Below are the code and all the weights of a small trained network. Each question names an input and a class and asks about switching units off, where a switched-off unit gives its printed mean instead of its output.

import numpy as np


def w(rows, s, z=0):
    codes = np.array(rows[::2]) - 128.0
    scale = np.full(codes.shape[1], s)
    scale[-1] = z or s
    return codes * scale


def f(y):
    return np.maximum(y, 0)


def log_softmax(a):
    a = a - a.max(-1, keepdims=True)
    return a - np.log(np.exp(a).sum(-1, keepdims=True))


def net(x, mask):
    res = np.array(x, float).reshape(1, 5) / 4 @ E
    y = f(res @ A[0][:, :-1].T + A[0][:, -1])
    res = res + np.where(mask, y, B[0][:, -1]) @ B[0][:, :-1]
    return log_softmax(res[-1] @ U[:, :-1].T + U[:, -1])


A, B = {}, {}
E = w([
[210,244,43,47,10,232,34,12,224],'x0',
[250,41,210,16,243,125,140,16,106],'x1',
[120,126,140,129,136,126,127,123,142],'x2',
[53,90,14,20,49,33,198,39,60],'x3',
[2,28,246,12,44,242,211,178,253],'x4',
],0.0038)
A[0] = w([
[8,63,202,38,45,219,220,172,229,22],'neuron 0',
[219,226,58,71,61,212,27,32,206,91],'neuron 1',
[225,184,43,208,188,31,77,109,23,6],'neuron 2',
[65,37,165,180,207,42,211,195,32,30],'neuron 3',
[72,39,226,38,91,210,185,166,242,127],'neuron 4',
[191,206,17,26,34,182,70,8,173,96],'neuron 5',
[184,219,115,97,60,210,36,82,211,42],'neuron 6',
[83,52,169,176,209,40,201,200,47,36],'neuron 7',
[6,218,58,252,10,158,109,234,169,230],'neuron 8',
[242,182,68,179,217,63,58,57,39,69],'neuron 9',
[177,211,52,236,127,78,53,166,51,120],'neuron 10',
[43,38,223,28,89,223,211,150,233,60],'neuron 11',
[231,35,215,5,233,145,107,35,121,229],'neuron 12',
[82,53,163,163,188,68,211,193,64,1],'neuron 13',
[30,107,7,3,37,19,249,5,6,198],'neuron 14',
[204,231,71,97,40,217,23,37,225,45],'neuron 15',
],0.004,0.003)
B[0] = w([
[35,37,22,223,81,133,32,17,66,215],'neuron 0',
[52,78,166,217,149,40,235,204,163,213],'neuron 1',
[31,33,15,230,59,102,31,20,54,202],'neuron 2',
[72,38,151,202,118,17,211,203,191,201],'neuron 3',
[71,78,39,219,78,180,65,42,43,229],'neuron 4',
[45,72,185,211,166,45,234,226,192,213],'neuron 5',
[30,57,133,218,173,45,229,193,175,185],'neuron 6',
[76,54,141,201,121,39,218,205,188,195],'neuron 7',
[233,195,228,140,11,221,181,147,6,241],'neuron 8',
[44,67,43,227,50,158,42,26,27,211],'neuron 9',
[78,91,51,222,57,173,92,45,44,206],'neuron 10',
[54,43,27,219,72,145,48,28,53,221],'neuron 11',
[211,176,203,174,11,209,192,145,10,240],'neuron 12',
[51,28,115,207,138,21,219,199,194,175],'neuron 13',
[56,214,229,214,228,254,237,104,35,254],'neuron 14',
[32,68,149,216,146,27,227,203,166,204],'neuron 15',
],0.0044,0.0061)
U = w([
[59,54,17,135,69,91,20,24,100,45],'0',
[54,50,129,151,186,1,238,249,234,21],'1',
[137,157,181,144,116,164,163,146,85,253],'2',
[101,197,216,170,209,227,160,128,93,244],'3',
[211,156,221,119,27,181,172,140,35,197],'4',
[191,183,116,32,202,186,73,122,213,159],'5',
[248,246,159,8,240,119,17,180,249,3],'6',
[246,239,149,5,242,122,7,194,241,3],'7',
],0.0043,0.0041)

Each question gives the input, the list of numbers given to net, and the class t.
The units are the neurons (one row each of A and B). Each row of codes is followed by its name. A weight is (code - 128) times the scale printed after its matrix; where a second scale follows, it is the last column's (A, B and U).
mask holds one flag per neuron, in row order. A switched-off neuron (its flag False) gives its mean, the last column of its row in B, instead of its output. The means were averaged over made-up inputs and are rounded, as every weight is.
A unit's drop is (log p(t) with every unit on - log p(t) with that unit switched off) / (log p(t) with every unit on - log p(t) with every unit switched off).
The circuit of an input: a set's keep is (log p(t) with only the set's units on - log p(t) with every unit switched off) / (log p(t) with every unit on - log p(t) with every unit switched off). Starting from the 12 units with the biggest drops (on a tie, the unit counted first), units are removed one at a time, each time the one whose removal leaves the highest keep (on an exact tie, the one counted first), for as long as the keep stays at least 0.8.
circuit, biggest first: the units of the circuit, biggest drop first
most important unit: the unit with the biggest drop
k most important neurons: the k neurons with the biggest drops, biggest first
drop when u is switched off: that unit's drop, to one decimal
input [-6,-5,-6,1,-7], class 0: most important unit	neuron 2
input [5,-1,-6,-7,8], class 0: circuit, biggest first	(neuron 0; neuron 11)
input [-7,4,1,-1,-4], class 1: circuit, biggest first	(neuron 3; neuron 7)
input [8,-6,-3,-6,-7], class 1: circuit, biggest first	(neuron 15; neuron 1)
input [6,-6,4,-6,-1], class 1: 2 most important neurons	(neuron 15; neuron 6)
input [-5,-5,7,-2,-8], class 0: circuit, biggest first	(neuron 2; neuron 10)
input [-7,-2,-1,7,7], class 0: 3 most important neurons	(neuron 0; neuron 11; neuron 4)
input [-6,4,6,1,-8], class 0: 2 most important neurons	(neuron 2; neuron 9)
input [8,-1,6,1,6], class 1: circuit, biggest first	(neuron 5; neuron 15)
input [-1,-1,-1,5,8], class 0: 2 most important neurons	(neuron 0; neuron 11)
input [-3,-8,3,8,-1], class 3: 2 most important neurons	(neuron 14; neuron 12)
input [8,3,8,5,7], class 1: 4 most important neurons	(neuron 5; neuron 1; neuron 15; neuron 6)
input [-2,7,4,-2,8], class 0: 3 most important neurons	(neuron 11; neuron 0; neuron 4)
input [0,-6,-7,8,-6], class 3: most important neuron	(neuron 14)
input [-4,3,-3,8,3], class 3: drop when neuron 3 is switched off	-0.1
input [6,-2,1,8,-3], class 3: drop when neuron 7 is switched off	0.1
input [-4,-2,-2,-3,5], class 0: drop when neuron 4 is switched off	0.2
